Look-ups in named tables: a row name and a column name give one cell, copied from the table.

num
|  | larubez | sepe | ror | doz | rova | vovipeb | fako |
|---|---|---|---|---|---|---|---|
| sevup | 80 | 112 | 116 | 83 | 113 | 168 | 150 |
| molun | 121 | 138 | 110 | 106 | 120 | 147 | 139 |
| puves | 128 | 115 | 206 | 117 | 54 | 108 | 123 |
| dig | 128 | 128 | 106 | 115 | 143 | 127 | 120 |
| rerodab | 103 | 146 | 57 | 90 | 146 | 176 | 156 |
| nos | 166 | 178 | 81 | 127 | 133 | 129 | 135 |
| kubu | 144 | 100 | 214 | 133 | 80 | 78 | 92 |
| gimog | 128 | 77 | 226 | 127 | 82 | 74 | 84 |
| meka | 79 | 96 | 161 | 87 | 87 | 152 | 141 |
| femela | 130 | 155 | 65 | 109 | 151 | 152 | 140 |

What is the rova of gimog in num? 82
What is the fako of dig in num? 120
What is the sepe of puves in num? 115
What is the doz of nos in num? 127
What is the vovipeb of dig in num? 127
What is the rova of molun in num? 120
What is the fako of sevup in num? 150
What is the fako of gimog in num? 84
Which row has the largest fako? rerodab

Table suzet
         puzus  venizos  zave  beroni  vip  lofis
nila       181       60   163     187  152    167
basekin    226      172   161     157  239    148
vatutu     152      145    90     127  171    204
pifir      194      207   147     162  227    142
ges        164       82   175     181  135    168
puz        217      123   220     223  157    120
mik        197      187   144     189  193    136
gupi       210      166   135     200  206    131
mumal      225      107   211     220  164    123

What is the beroni of gupi in suzet? 200
What is the beroni of pifir in suzet? 162
What is the venizos of nila in suzet? 60
What is the zave of gupi in suzet? 135
What is the zave of mik in suzet? 144
What is the puzus of gupi in suzet? 210
What is the lofis of gupi in suzet? 131
What is the beroni of puz in suzet? 223
Row with the largest beroni: puz

bavu =
,velu,rurad,riz,surife,veki,bem,nepopuv,mutuzan
metumil,5532,4515,5790,6495,3178,7395,5455,5225
lon,6689,6334,3527,5597,3538,9511,5854,5842
dubirad,8921,6174,4277,5242,6405,3233,4680,5393
muz,4959,4251,2108,6380,6039,9399,6082,6866
tataki,6379,3614,6069,5766,6260,8802,5491,6309
fif,6655,5552,8780,6442,5935,6848,5207,4924

What is the nepopuv of lon in bavu? 5854
What is the surife of metumil in bavu? 6495
What is the velu of fif in bavu? 6655
What is the mutuzan of muz in bavu? 6866
What is the velu of dubirad in bavu? 8921
What is the veki of tataki in bavu? 6260
What is the riz of fif in bavu? 8780
What is the veki of fif in bavu? 5935
What is the rurad of fif in bavu? 5552
What is the velu of muz in bavu? 4959
What is the mutuzan of dubirad in bavu? 5393
What is the nepopuv of fif in bavu? 5207
What is the mutuzan of tataki in bavu? 6309
What is the veki of lon in bavu? 3538
Which row has the largest riz? fif

Table bibufiv
	tasirad	sus	lefe	kel	dur	mabo	nutat	ket	muv
kiz	4252	4277	4947	3387	4540	3495	4026	5958	5537
pumeva	7568	4601	4856	4361	1666	4582	2680	4259	4224
kufudo	2304	4346	5720	5477	3371	1993	7153	4897	3892
pepo	2785	2282	5162	5690	1812	4546	4391	5689	3950
ferebe	6211	5524	3353	5578	5551	5461	6032	4135	4687

kufudo, tasirad: 2304
kiz, tasirad: 4252
pumeva, sus: 4601
pepo, ket: 5689
ferebe, ket: 4135
pepo, mabo: 4546
kufudo, nutat: 7153
pepo, sus: 2282
kiz, dur: 4540
pepo, muv: 3950

noke:
,fif,mer,sazome,lidel,rur,sev
ses,103,181,57,173,201,126
mepet,137,131,148,51,185,167
nir,183,131,182,145,59,193
mul,80,124,100,72,199,76
dok,78,94,153,160,201,200
lemiran,151,70,152,147,166,154
tis,158,149,130,163,122,197
sog,119,77,167,152,188,179
gugevub,47,43,182,191,129,50
mut,109,115,91,84,185,111
kizamig,72,55,149,114,159,133
nel,145,185,189,44,48,188
fali,124,46,66,162,43,181
guvob,199,180,113,68,64,173

sev of mepet = 167
mer of ses = 181
lidel of sog = 152
sazome of guvob = 113
sazome of fali = 66
lidel of kizamig = 114

tak:
	pedin	sofu	pipagin	famoge	leran
vuvomem	-0.128	0.293	-0.453	-0.347	-0.232
gazepo	-0.550	0.060	0.036	0.313	-0.474
delu	-0.289	0.114	-0.179	-0.034	0.052
dokoz	0.085	-0.475	-0.530	-0.319	-0.097
zek	-0.159	-0.006	-0.136	0.013	-0.129
pav	0.548	-0.163	-0.120	-0.622	-0.544
lefas	-0.312	-0.244	-0.080	-0.112	-0.679
guf	-0.142	0.102	-0.153	-0.704	-0.784

vuvomem, pedin: -0.128
dokoz, pipagin: -0.530
pav, pipagin: -0.120
guf, famoge: -0.704
dokoz, leran: -0.097
dokoz, famoge: -0.319
guf, leran: -0.784
lefas, famoge: -0.112
lefas, pedin: -0.312
vuvomem, leran: -0.232

pekufet:
|  | tago | sas | fom | kis |
|---|---|---|---|---|
| fofazen | 7776 | 7103 | 4987 | 3188 |
| lan | 8204 | 5217 | 6193 | 4987 |
| mepi | 4551 | 5855 | 5865 | 5308 |
| dasoron | 6438 | 4165 | 3367 | 6319 |
| vasur | 5500 | 6735 | 5936 | 4595 |
| pes | 4090 | 3845 | 2861 | 6523 |
| nade | 5946 | 4939 | 6931 | 4264 |
| kam | 3113 | 3309 | 5125 | 2064 |

What is the sas of fofazen in pekufet? 7103
What is the fom of dasoron in pekufet? 3367
What is the tago of lan in pekufet? 8204
What is the kis of mepi in pekufet? 5308
What is the fom of mepi in pekufet? 5865
What is the sas of lan in pekufet? 5217

